Below are the code and all the weights of a small trained network. Each question names an input and a class and asks about switching units off, where a switched-off unit gives its printed mean instead of its output.

import numpy as np


def w(rows, s, z=0):
    codes = np.array(rows[::2]) - 128.0
    scale = np.full(codes.shape[1], s)
    scale[-1] = z or s
    return codes * scale


def f(y):
    return np.maximum(y, 0)


def log_softmax(a):
    a = a - a.max(-1, keepdims=True)
    return a - np.log(np.exp(a).sum(-1, keepdims=True))


def net(x, mask):
    res = np.array(x, float).reshape(1, 3) / 4 @ E
    y = f(res @ A[0][:, :-1].T + A[0][:, -1])
    res = res + np.where(mask, y, B[0][:, -1]) @ B[0][:, :-1]
    return log_softmax(res[-1] @ U[:, :-1].T + U[:, -1])


A, B = {}, {}
E = w([
[183,184,253],'x0',
[54,39,202],'x1',
[1,223,128],'x2',
],0.0042)
A[0] = w([
[145,108,129,113],'N0',
[91,151,128,103],'N1',
[167,93,128,113],'N2',
[101,96,69,129],'N3',
[88,79,172,214],'N4',
[167,180,254,87],'N5',
[143,146,172,91],'N6',
[41,174,135,97],'N7',
[159,90,118,106],'N8',
[123,122,116,116],'N9',
[139,142,147,164],'N10',
[87,65,129,122],'N11',
[109,102,81,168],'N12',
[53,207,121,121],'N13',
[102,97,158,186],'N14',
[101,78,54,76],'N15',
[90,95,54,81],'N16',
[116,105,94,99],'N17',
[75,166,129,89],'N18',
[130,136,125,253],'N19',
[151,108,128,133],'N20',
[92,82,165,56],'N21',
[179,68,120,98],'N22',
[155,162,107,187],'N23',
[113,104,143,156],'N24',
[170,74,116,108],'N25',
[191,72,129,104],'N26',
[165,102,126,118],'N27',
[210,230,36,107],'N28',
[93,64,179,62],'N29',
],0.013,0.0052)
B[0] = w([
[126,115,144,145],'N0',
[129,107,159,152],'N1',
[139,108,162,170],'N2',
[106,170,150,196],'N3',
[103,112,65,248],'N4',
[39,201,190,222],'N5',
[92,151,153,152],'N6',
[140,79,192,193],'N7',
[128,107,163,164],'N8',
[120,135,133,136],'N9',
[142,149,110,169],'N10',
[68,116,113,190],'N11',
[140,174,126,205],'N12',
[157,75,186,210],'N13',
[111,119,93,207],'N14',
[77,178,169,190],'N15',
[73,172,173,188],'N16',
[105,147,148,154],'N17',
[124,94,178,164],'N18',
[230,151,60,254],'N19',
[148,121,141,160],'N20',
[62,104,114,153],'N21',
[128,91,183,188],'N22',
[120,118,90,195],'N23',
[103,120,119,173],'N24',
[136,99,173,183],'N25',
[142,94,184,195],'N26',
[141,111,154,165],'N27',
[1,79,96,229],'N28',
[37,94,119,171],'N29',
],0.05,0.0051)
U = w([
[157,61,188,131],'0',
[94,255,156,119],'1',
[73,76,49,74],'2',
[155,143,52,250],'3',
[181,177,129,102],'4',
[174,164,123,103],'5',
[185,180,131,102],'6',
[185,179,131,102],'7',
],0.0092,0.012)

Each question gives the input, the list of numbers given to net, and the class t.
The units are the neurons (one row each of A and B). Each row of codes is followed by its name. A weight is (code - 128) times the scale printed after its matrix; where a second scale follows, it is the last column's (A, B and U).
mask holds one flag per neuron, in row order. A switched-off neuron (its flag False) gives its mean, the last column of its row in B, instead of its output. The means were averaged over made-up inputs and are rounded, as every weight is.
A unit's drop is (log p(t) with every unit on - log p(t) with that unit switched off) / (log p(t) with every unit on - log p(t) with every unit switched off).
The circuit of an input: a set's keep is (log p(t) with only the set's units on - log p(t) with every unit switched off) / (log p(t) with every unit on - log p(t) with every unit switched off). Starting from the 12 units with the biggest drops (on a tie, the unit counted first), units are removed one at a time, each time the one whose removal leaves the highest keep (on an exact tie, the one counted first), for as long as the keep stays at least 0.8.
units of the circuit, in order: the units of the circuit, biggest drop first
most important unit: the unit with the biggest drop
top k neurons: the k neurons with the biggest drops, biggest first
drop of u: that unit's drop, to one decimal
input [6,8,1], class 2: units of the circuit, in order	N4
input [-2,-6,7], class 0: top 2 neurons	N13; N7
input [-6,-3,8], class 0: top 2 neurons	N13; N7
input [-4,3,2], class 1: top 2 neurons	N28; N16
input [5,2,-4], class 1: top 2 neurons	N5; N13
input [3,-3,-3], class 3: top 2 neurons	N13; N7
input [5,-8,-7], class 2: top 2 neurons	N28; N13
input [-2,3,2], class 3: top 2 neurons	N28; N5
input [-8,-3,-6], class 1: top 2 neurons	N15; N16
input [-5,-5,-2], class 1: top 2 neurons	N4; N15
input [-2,-7,8], class 0: top 2 neurons	N13; N7
input [3,-6,7], class 0: top 3 neurons	N13; N7; N4
input [-3,2,-2], class 3: top 2 neurons	N5; N28
input [1,6,-5], class 2: most important unit	N4
input [5,3,-1], class 1: top 2 neurons	N5; N28
input [3,8,5], class 2: drop of N4	0.2
input [-7,6,-3], class 1: drop of N16	0.2
input [-6,5,-3], class 1: drop of N16	0.2
input [2,-7,-3], class 2: drop of N28	2.0
input [-4,-1,-5], class 0: most important unit	N5
